Below is a small trained network, with its code and all its weights. Each question gives an input and a class and asks what happens when units are switched off, that is, made to give their printed mean instead of their output.

import numpy as np


def w(rows, s, z=0):
    codes = np.array(rows[::2]) - 128.0
    scale = np.full(codes.shape[1], s)
    scale[-1] = z or s
    return codes * scale


def f(y):
    return np.maximum(y, 0)


def log_softmax(a):
    a = a - a.max(-1, keepdims=True)
    return a - np.log(np.exp(a).sum(-1, keepdims=True))


def net(x, mask):
    res = np.array(x, float).reshape(1, 7) / 4 @ E
    y = f(res @ A[0][:, :-1].T + A[0][:, -1])
    res = res + np.where(mask, y, B[0][:, -1]) @ B[0][:, :-1]
    return log_softmax(res[-1] @ U[:, :-1].T + U[:, -1])


A, B = {}, {}
E = w([
[157,168,26,113,165,51,66,111],'x0',
[68,79,142,70,41,165,179,215],'x1',
[93,221,133,122,99,73,59,61],'x2',
[97,55,113,170,162,42,81,150],'x3',
[137,97,50,224,188,72,90,167],'x4',
[254,123,89,143,120,168,186,143],'x5',
[78,123,139,47,112,128,156,89],'x6',
],0.0066)
A[0] = w([
[201,168,71,153,205,81,93,84,214],'n1',
[134,162,105,130,203,107,27,132,206],'n2',
[167,140,97,185,156,56,108,116,190],'n3',
[100,23,148,156,153,123,147,254,192],'n4',
[133,127,132,102,89,217,225,143,253],'n5',
[99,45,160,169,107,104,135,185,180],'n6',
[84,204,181,96,130,50,38,107,225],'n7',
],0.0075,0.0026)
B[0] = w([
[227,185,68,183,214,131,92,58,255],'n1',
[147,141,75,137,103,49,35,62,228],'n2',
[201,54,67,156,198,53,36,84,224],'n3',
[79,2,71,142,192,120,169,189,232],'n4',
[163,138,179,41,213,201,251,231,252],'n5',
[42,67,58,138,169,156,78,170,197],'n6',
[62,214,205,167,56,50,61,111,235],'n7',
],0.0069,0.0081)
U = w([
[44,197,170,123,2,77,79,88,230],'0',
[197,141,54,209,134,89,73,42,8],'1',
[103,8,86,159,143,144,145,205,100],'2',
[192,221,160,58,126,191,205,155,179],'3',
],0.0083,0.0014)

Each question gives the input, the list of numbers given to net, and the class t.
The units are the neurons (one row each of A and B). Each row of codes is followed by its name. A weight is (code - 128) times the scale printed after its matrix; where a second scale follows, it is the last column's (A, B and U).
mask holds one flag per neuron, in row order. A switched-off neuron (its flag False) gives its mean, the last column of its row in B, instead of its output. The means were averaged over made-up inputs and are rounded, as every weight is.
A unit's drop is (log p(t) with every unit on - log p(t) with that unit switched off) / (log p(t) with every unit on - log p(t) with every unit switched off).
The circuit of an input: a set's keep is (log p(t) with only the set's units on - log p(t) with every unit switched off) / (log p(t) with every unit on - log p(t) with every unit switched off). Starting from all 7 units, units are removed one at a time, each time the one whose removal leaves the highest keep (on an exact tie, the one counted first), for as long as the keep stays at least 0.8.
circuit, biggest first: the units of the circuit, biggest drop first
unit that matters most: the unit with the biggest drop
k most important neurons: the k neurons with the biggest drops, biggest first
drop when u is switched off: that unit's drop, to one decimal
input [4,0,-5,-4,-1,-8,-5], class 0: unit that matters most	n1
input [1,-2,0,2,4,-4,8], class 0: circuit, biggest first	(n7, n4)
input [5,2,6,-5,5,-7,0], class 0: 2 most important neurons	(n7, n4)
input [6,3,-1,-3,-1,-3,-3], class 0: circuit, biggest first	(n1, n3, n4)
input [4,-3,2,-1,-3,-1,4], class 0: circuit, biggest first	(n7, n3)
input [3,1,1,-1,-7,-1,-7], class 0: 3 most important neurons	(n5, n1, n4)
input [7,8,5,4,4,-2,6], class 0: 2 most important neurons	(n7, n1)
input [8,2,-5,-2,-4,-4,-2], class 3: drop when n7 is switched off	0.3
input [8,2,-8,-6,-1,2,-1], class 3: drop when n3 is switched off	0.1
input [-5,4,7,3,-5,8,-6], class 3: drop when n3 is switched off	0.0
input [6,8,-4,-6,-5,-8,-1], class 3: drop when n5 is switched off	0.3
